Below are the code and all the weights of a small trained network. Each question names an input and a target symbol and asks about switching units off, where a switched-off unit gives its printed mean instead of its output.

import numpy as np


def w(rows, s, z=0):
    codes = np.array(rows[::2]) - 128.0
    scale = np.full(codes.shape[1], s)
    scale[-1] = z or s
    return codes * scale


def norm(h):
    return h / np.sqrt((h * h).mean(-1, keepdims=True) + 1e-5)


def f(y):
    return y / 2 * (1 + np.tanh(0.7978845608 * (y + 0.044715 * y**3)))


def softmax(a):
    e = np.exp(a - a.max(-1, keepdims=True))
    return e / e.sum(-1, keepdims=True)


def log_softmax(a):
    a = a - a.max(-1, keepdims=True)
    return a - np.log(np.exp(a).sum(-1, keepdims=True))


def net(x, mask):
    ids = ['Θαγδζη'.index(c) for c in x.split()]
    T = len(ids)
    res = E[ids] + P[:T]
    r = norm(res)
    for j in range(2):
        rows = slice(4 * j, 4 * j + 4)
        q, k, v = (r @ M[0][rows].T for M in (Q, K, V))
        z = softmax(np.where(np.tri(T) > 0, q @ k.T / 4**0.5, -1e9)) @ v
        o = O[0][rows]
        res = res + np.where(mask[j], z, o[:, -1]) @ o[:, :-1]
    y = f(norm(res) @ A[0][:, :-1].T + A[0][:, -1])
    res = res + np.where(mask[2:14], y, B[0][:, -1]) @ B[0][:, :-1]
    return log_softmax(norm(res)[-1] @ U[:, :-1].T + U[:, -1])


Q, K, V, O, A, B = {}, {}, {}, {}, {}, {}
E = w([
[85,254,52,119,55,112,167,23],'Θ',
[1,137,189,95,77,62,160,98],'α',
[106,130,190,114,12,102,106,137],'γ',
[130,146,148,236,43,128,109,35],'δ',
[83,53,67,64,78,139,213,189],'ζ',
[202,50,61,58,175,132,76,93],'η',
],0.0048)
P = w([
[41,187,86,101,68,193,72,95],'0',
[15,180,57,144,150,95,6,194],'1',
[66,127,134,94,110,219,75,96],'2',
[67,153,75,152,140,78,56,157],'3',
[109,124,184,102,125,203,92,104],'4',
[102,132,94,155,151,84,92,144],'5',
[128,127,215,101,111,180,119,107],'6',
[119,142,105,145,143,56,113,150],'7',
[142,124,217,95,89,144,143,97],'8',
[132,156,137,138,152,48,136,146],'9',
[166,116,240,92,92,111,168,93],'10',
[164,153,161,136,149,20,173,144],'11',
[208,127,254,98,88,88,176,74],'12',
[140,159,121,139,158,48,143,154],'13',
],0.0052)
Q[0] = w([
[180,74,65,133,134,65,134,162],'h0',
[127,96,93,161,122,98,77,149],'h0',
[106,93,114,174,90,121,170,113],'h0',
[123,75,66,186,156,178,61,161],'h0',
[105,54,184,45,90,162,117,75],'h1',
[104,81,167,63,46,188,155,71],'h1',
[100,72,18,191,221,142,49,238],'h1',
[116,155,100,138,60,2,138,100],'h1',
],0.0085)
K[0] = w([
[2,183,108,70,142,147,115,92],'h0',
[46,159,65,110,157,109,71,157],'h0',
[131,75,110,64,186,127,212,198],'h0',
[82,72,51,110,159,193,37,138],'h0',
[206,38,141,4,149,78,165,148],'h1',
[243,97,142,23,192,43,153,133],'h1',
[63,176,45,161,137,201,41,164],'h1',
[119,235,157,164,101,49,197,118],'h1',
],0.0067)
V[0] = w([
[135,94,153,254,119,143,121,71],'h0',
[63,93,134,144,100,137,167,114],'h0',
[164,176,115,77,175,107,200,44],'h0',
[77,129,114,126,200,146,169,135],'h0',
[230,115,45,75,226,167,77,108],'h1',
[151,68,120,173,170,156,171,104],'h1',
[165,90,123,71,125,49,167,117],'h1',
[91,131,76,153,93,190,190,219],'h1',
],0.0048)
O[0] = w([
[151,36,92,126,119,128,134,82,51],'h0',
[120,158,96,121,114,141,102,67,213],'h0',
[114,121,114,191,106,160,116,145,88],'h0',
[65,131,199,136,143,103,137,104,123],'h0',
[120,160,114,79,119,75,134,65,3],'h1',
[70,160,125,100,81,103,124,121,47],'h1',
[72,139,119,75,150,162,109,92,148],'h1',
[199,110,167,127,93,133,255,127,145],'h1',
],0.006,0.0045)
A[0] = w([
[83,59,212,93,143,141,80,198,137],'n0',
[83,87,50,69,194,43,220,242,3],'n1',
[41,162,83,143,213,68,196,173,169],'n2',
[167,136,100,115,221,90,61,188,128],'n3',
[140,135,214,141,26,154,184,82,77],'n4',
[136,156,123,91,160,229,103,188,143],'n5',
[106,201,82,125,74,169,91,119,201],'n6',
[159,144,38,171,232,22,74,121,207],'n7',
[58,139,143,155,232,1,102,152,44],'n8',
[57,163,171,114,109,85,178,168,115],'n9',
[208,43,116,53,151,137,109,131,146],'n10',
[187,56,171,173,117,177,125,214,125],'n11',
],0.0054,0.0032)
B[0] = w([
[192,138,78,153,132,113,143,126,251],'n0',
[54,209,39,185,203,105,103,213,234],'n1',
[126,54,105,131,136,75,129,5,255],'n2',
[230,150,135,123,42,193,253,126,186],'n3',
[105,150,66,125,124,159,246,166,225],'n4',
[164,142,149,146,78,80,132,130,197],'n5',
[144,61,166,96,191,74,112,144,241],'n6',
[69,147,174,47,124,175,170,143,234],'n7',
[140,78,112,186,88,212,162,107,186],'n8',
[172,130,119,132,101,161,109,87,233],'n9',
[74,156,114,201,116,191,146,91,166],'n10',
[99,142,113,81,171,79,121,78,241],'n11',
],0.0054,0.003)
U = w([
[73,116,210,178,126,188,77,213,254],'Θ',
[86,177,33,169,155,98,120,167,121],'α',
[161,18,87,193,102,181,113,65,16],'γ',
[253,111,152,116,108,73,113,177,142],'δ',
[120,159,134,101,79,222,232,153,99],'ζ',
[95,115,165,29,142,93,101,62,200],'η',
],0.0057,0.00064)

Each question gives the input, a string of symbols that net reads in full, and the target symbol t.
The units are the heads (4 rows each of Q, K, V and O) and the neurons (one row each of A and B). Each row of codes is followed by its name. A weight is (code - 128) times the scale printed after its matrix; where a second scale follows, it is the last column's (O, A, B and U).
mask holds one flag per unit, heads first, then neurons. A switched-off unit (its flag False) gives its mean, the last column of its rows in O or B, instead of its output. The means were averaged over made-up inputs and are rounded, as every weight is.
A unit's drop is (log p(t) with every unit on - log p(t) with that unit switched off) / (log p(t) with every unit on - log p(t) with every unit switched off).
The circuit of an input: a set's keep is (log p(t) with only the set's units on - log p(t) with every unit switched off) / (log p(t) with every unit on - log p(t) with every unit switched off). Starting from the 12 units with the biggest drops (on a tie, the unit counted first), units are removed one at a time, each time the one whose removal leaves the highest keep (on an exact tie, the one counted first), for as long as the keep stays at least 0.8.
circuit, biggest first: the units of the circuit, biggest drop first
top k neurons: the k neurons with the biggest drops, biggest first
heads that matter: for each layer, one digit per head in row order, 1 if its drop is at least 0.15 and else 0, layers parted by /
drop when u is switched off: that unit's drop, to one decimal
input α ζ α Θ γ α ζ ζ δ Θ Θ, target γ: circuit, biggest first => (h0, h1)
input δ α ζ ζ δ, target ζ: circuit, biggest first => (h1, n4)
input ζ ζ ζ α η γ γ ζ α γ γ α α, target δ: top 3 neurons => (n0, n1, n2)
input α Θ η α ζ η α ζ γ δ Θ ζ δ, target ζ: circuit, biggest first => (n4)
input ζ ζ α ζ Θ α α δ γ, target γ: top 2 neurons => (n10, n1)
input α δ α ζ ζ γ η α Θ α Θ, target Θ: heads that matter => 11
input η ζ α α α, target Θ: circuit, biggest first => (n2, h1)
input Θ ζ Θ δ Θ ζ η, target η: heads that matter => 01
input γ α ζ η, target ζ: circuit, biggest first => (n3, n7)
input ζ ζ Θ α α, target Θ: top 3 neurons => (n2, n3, n1)
input η α δ, target η: circuit, biggest first => (h1, n6)
input ζ ζ η Θ Θ α ζ η η Θ, target η: top 3 neurons => (n7, n6, n1)
input δ ζ δ η α α Θ, target Θ: heads that matter => 01
input ζ η ζ ζ γ ζ η α ζ η ζ, target η: heads that matter => 01
input ζ Θ α α, target γ: top 2 neurons => (n8, n2)
input ζ α η δ ζ η η ζ γ, target η: circuit, biggest first => (h1)
input Θ ζ ζ ζ Θ ζ η ζ γ Θ Θ, target δ: top 3 neurons => (n6, n7, n1)
input γ α α, target δ: drop when n10 is switched off => 0.1
input δ ζ Θ η Θ α ζ γ γ α, target γ: drop when n0 is switched off => 0.0
input ζ η Θ α ζ ζ α Θ ζ ζ ζ ζ, target α: drop when n1 is switched off => 0.9
input ζ γ γ γ α δ δ Θ δ Θ γ ζ, target α: top neuron => (n1)
